Below are the code and all the weights of a small trained network. Each question names an input and a target symbol and asks about switching units off, where a switched-off unit gives its printed mean instead of its output.

import numpy as np


def w(rows, s, z=0):
    codes = np.array(rows[::2]) - 128.0
    scale = np.full(codes.shape[1], s)
    scale[-1] = z or s
    return codes * scale


def f(y):
    return np.maximum(y, 0)


def softmax(a):
    e = np.exp(a - a.max(-1, keepdims=True))
    return e / e.sum(-1, keepdims=True)


def log_softmax(a):
    a = a - a.max(-1, keepdims=True)
    return a - np.log(np.exp(a).sum(-1, keepdims=True))


def net(x, mask):
    ids = ['βγεζμτφψ'.index(c) for c in x.split()]
    T = len(ids)
    res = E[ids] + P[:T]
    u = 0
    for l in range(2):
        r = res
        for j in range(3):
            rows = slice(2 * j, 2 * j + 2)
            q, k, v = (r @ M[l][rows].T for M in (Q, K, V))
            z = softmax(np.where(np.tri(T) > 0, q @ k.T / 2**0.5, -1e9)) @ v
            o = O[l][rows]
            res = res + np.where(mask[u + j], z, o[:, -1]) @ o[:, :-1]
        u += 3
        y = f(res @ A[l][:, :-1].T + A[l][:, -1])
        res = res + np.where(mask[u : u + 4], y, B[l][:, -1]) @ B[l][:, :-1]
        u += 4
    return log_softmax(res[-1] @ U[:, :-1].T + U[:, -1])


Q, K, V, O, A, B = {}, {}, {}, {}, {}, {}
E = w([
[136,109,130,121,24,130,48,115,50,148],'β',
[97,83,149,129,25,130,150,153,87,180],'γ',
[136,121,67,110,17,53,105,78,41,127],'ε',
[189,197,120,141,157,127,113,88,49,59],'ζ',
[207,68,121,103,1,144,89,140,145,98],'μ',
[74,73,149,73,77,116,146,99,142,89],'τ',
[151,83,52,153,31,95,52,146,181,72],'φ',
[147,125,124,28,89,84,93,118,205,175],'ψ',
],0.0093)
P = w([
[138,167,128,128,158,90,176,252,70,110],'0',
[140,88,184,178,167,115,157,81,158,140],'1',
[124,199,81,101,69,184,183,80,136,116],'2',
[137,214,201,137,77,38,77,182,154,77],'3',
[138,62,204,159,148,110,109,39,181,120],'4',
[131,184,75,74,53,185,134,53,150,77],'5',
[133,190,210,118,67,41,22,145,165,49],'6',
[148,45,213,139,126,107,71,2,184,104],'7',
[121,200,76,98,58,182,172,83,150,110],'8',
],0.01)
Q[0] = w([
[144,113,219,190,144,2,53,158,124,96],'L0H1',
[157,66,160,158,142,92,133,44,146,168],'L0H1',
[116,89,59,135,165,197,142,82,145,170],'L0H2',
[118,120,171,154,163,98,108,129,133,156],'L0H2',
[79,59,131,130,61,74,112,140,152,163],'L0H3',
[126,79,181,182,142,78,119,93,142,149],'L0H3',
],0.031)
K[0] = w([
[125,131,117,119,115,119,41,2,208,52],'L0H1',
[213,131,125,173,74,138,76,107,45,95],'L0H1',
[126,151,140,198,98,129,205,201,82,187],'L0H2',
[134,176,163,165,143,191,50,101,104,129],'L0H2',
[105,36,98,85,60,116,88,133,157,97],'L0H3',
[139,112,122,123,80,119,43,77,76,136],'L0H3',
],0.028)
V[0] = w([
[220,136,136,161,95,217,40,168,167,204],'L0H1',
[193,141,23,129,193,58,83,75,157,122],'L0H1',
[78,122,113,198,127,152,130,121,149,10],'L0H2',
[1,106,84,125,119,79,153,139,200,142],'L0H2',
[114,162,86,162,131,76,80,81,74,191],'L0H3',
[67,97,136,69,130,160,76,131,90,183],'L0H3',
],0.017)
O[0] = w([
[196,120,50,199,126,176,17,138,116,113,150],'L0H1',
[91,118,67,80,201,46,80,123,192,117,83],'L0H1',
[255,92,120,108,110,67,153,148,76,212,105],'L0H2',
[104,37,120,58,101,166,55,154,101,161,52],'L0H2',
[36,139,149,142,80,98,111,131,90,202,67],'L0H3',
[99,198,148,178,172,124,136,120,63,129,4],'L0H3',
],0.0084,0.0037)
A[0] = w([
[129,125,49,156,189,220,146,44,160,148,24],'L0N1',
[68,120,114,145,231,120,153,74,150,202,5],'L0N2',
[123,112,142,112,234,170,175,252,124,114,86],'L0N3',
[150,76,115,126,113,167,117,51,188,147,89],'L0N4',
],0.014,0.0025)
B[0] = w([
[159,124,129,94,108,113,69,162,85,241,180],'L0N1',
[168,66,138,136,92,144,136,134,68,98,157],'L0N2',
[143,117,208,6,123,178,75,162,144,135,143],'L0N3',
[69,149,139,140,157,120,162,115,88,157,252],'L0N4',
],0.011)
Q[1] = w([
[150,127,84,118,92,136,108,136,119,136],'L1H1',
[153,86,252,183,140,53,63,147,159,117],'L1H1',
[139,122,162,181,202,40,108,84,144,188],'L1H2',
[84,86,152,67,142,146,108,168,130,130],'L1H2',
[101,158,84,86,89,202,150,34,119,129],'L1H3',
[123,164,94,80,138,169,166,162,138,119],'L1H3',
],0.025)
K[1] = w([
[145,175,113,111,156,153,137,89,113,131],'L1H1',
[176,35,184,196,103,95,49,18,198,143],'L1H1',
[169,100,174,210,242,101,136,2,168,157],'L1H2',
[87,106,168,134,165,123,74,170,99,71],'L1H2',
[105,149,84,64,145,255,187,135,109,103],'L1H3',
[108,154,102,104,108,124,193,224,157,103],'L1H3',
],0.021)
V[1] = w([
[102,152,154,153,185,83,140,249,78,107],'L1H1',
[160,101,165,113,156,158,105,138,161,98],'L1H1',
[121,106,128,118,166,140,139,90,111,141],'L1H2',
[110,144,142,112,160,105,122,177,92,109],'L1H2',
[107,183,94,117,156,102,169,167,119,143],'L1H3',
[134,118,99,119,121,140,137,70,64,136],'L1H3',
],0.016)
O[1] = w([
[141,128,29,171,185,120,51,191,242,178,168],'L1H1',
[145,150,54,156,106,61,192,66,122,142,96],'L1H1',
[156,135,126,175,96,155,139,198,158,135,96],'L1H2',
[161,118,176,141,157,130,82,84,51,54,207],'L1H2',
[93,100,100,98,108,48,69,3,25,134,3],'L1H3',
[102,109,62,96,40,111,216,78,176,162,196],'L1H3',
],0.0052,0.0063)
A[1] = w([
[56,175,48,183,234,159,120,127,105,184,2],'L1N1',
[175,67,151,182,248,161,201,61,99,205,63],'L1N2',
[115,117,123,235,150,247,151,9,171,175,111],'L1N3',
[60,37,64,183,238,87,151,114,113,166,146],'L1N4',
],0.012,0.004)
B[1] = w([
[134,64,44,127,106,100,152,102,27,2,184],'L1N1',
[109,124,1,126,79,147,68,139,161,54,203],'L1N2',
[171,131,166,99,191,5,48,106,96,153,254],'L1N3',
[10,186,104,149,104,85,221,166,170,147,180],'L1N4',
],0.0083,0.0085)
U = w([
[108,113,134,205,177,132,125,146,32,109,34],'β',
[84,227,134,180,184,237,166,190,53,240,254],'γ',
[50,252,129,121,142,57,174,201,121,190,18],'ε',
[163,218,213,176,254,26,160,46,105,208,125],'ζ',
[222,189,121,228,108,143,198,54,213,93,206],'μ',
[138,20,197,69,162,123,238,80,51,200,160],'τ',
[185,46,46,51,172,72,71,216,115,247,39],'φ',
[45,162,167,100,164,210,27,43,229,95,196],'ψ',
],0.0035,0.0029)

Each question gives the input, a string of symbols that net reads in full, and the target symbol t.
The units are the heads (2 rows each of Q, K, V and O) and the neurons (one row each of A and B). Each row of codes is followed by its name. A weight is (code - 128) times the scale printed after its matrix; where a second scale follows, it is the last column's (O, A, B and U).
mask holds one flag per unit, layer by layer, with each layer's heads first. A switched-off unit (its flag False) gives its mean, the last column of its rows in O or B, instead of its output. The means were averaged over made-up inputs and are rounded, as every weight is.
A unit's drop is (log p(t) with every unit on - log p(t) with that unit switched off) / (log p(t) with every unit on - log p(t) with every unit switched off).
The circuit of an input: a set's keep is (log p(t) with only the set's units on - log p(t) with every unit switched off) / (log p(t) with every unit on - log p(t) with every unit switched off). Starting from the 12 units with the biggest drops (on a tie, the unit counted first), units are removed one at a time, each time the one whose removal leaves the highest keep (on an exact tie, the one counted first), for as long as the keep stays at least 0.8.
circuit, biggest first: the units of the circuit, biggest drop first
unit that matters most: the unit with the biggest drop
top k neurons: the k neurons with the biggest drops, biggest first
top k neurons in layer l: the k neurons of layer l with the biggest drops, biggest first
heads that matter: for each layer, one digit per head in row order, 1 if its drop is at least 0.15 and else 0, layers parted by /
input μ γ τ ψ β β, target γ: top 2 neurons in layer 0 -> [L0N1 L0N3]
input ζ φ φ β β ε β τ μ, target ε: unit that matters most -> L1N4
input μ β ε γ ψ, target τ: circuit, biggest first -> [L0N2 L0H1 L1H1]
input ψ β ζ φ ψ γ, target β: heads that matter -> 010 / 101
input ε γ ζ τ γ μ, target ψ: circuit, biggest first -> [L1H1 L0H3 L0H2]
input φ μ β, target τ: circuit, biggest first -> [L1H1 L0H2 L0H3]
input μ μ φ φ τ ψ μ ε ζ, target γ: top 3 neurons in layer 0 -> [L0N1 L0N4 L0N3]
input φ γ γ τ ψ ζ ψ ζ, target μ: heads that matter -> 110 / 000
input φ μ φ ε μ τ μ ψ, target φ: top 4 neurons -> [L0N4 L0N1 L1N2 L1N3]
input μ β μ μ ψ ψ τ, target ψ: heads that matter -> 010 / 000
input β μ φ φ β, target ζ: circuit, biggest first -> [L1N3 L0H3 L0H2]
input β ζ β τ, target τ: circuit, biggest first -> [L0H1 L0H2]
input β γ φ β β τ γ μ, target φ: circuit, biggest first -> [L0H1 L0N1]
input φ ε φ β β γ, target τ: top neuron -> [L0N4]
input ψ φ ζ ζ, target φ: circuit, biggest first -> [L0H2 L0H1]
input ε β β ε φ ε γ β φ, target ψ: circuit, biggest first -> [L1H1 L0H3 L0H2]
input μ ε β ε ε, target τ: circuit, biggest first -> [L0H1 L0N2 L0H3 L1H3]
input ζ ε β ψ ζ β τ, target τ: circuit, biggest first -> [L0H2 L0H1]
input φ ψ μ γ τ ζ φ ε ζ, target τ: circuit, biggest first -> [L1H1 L0H2 L0H3]
input τ τ φ γ μ ψ φ, target ψ: top 2 neurons -> [L0N4 L0N1]
input μ ζ μ ζ τ β ε, target τ: heads that matter -> 110 / 000
input ψ ψ μ ψ, target ψ: circuit, biggest first -> [L0H2 L0N1]
input ζ ε γ β τ, target ζ: circuit, biggest first -> [L1N3 L0H1 L0H2]
input μ μ β β μ ε μ ψ β, target γ: top 2 neurons -> [L0N1 L0N4]
input τ τ γ ψ, target ψ: circuit, biggest first -> [L0H2]
input ε ε γ β γ β ζ ε β, target ψ: top 2 neurons in layer 0 -> [L0N4 L0N1]
input ψ τ τ ε ψ β γ, target ψ: top neuron in layer 0 -> [L0N4]
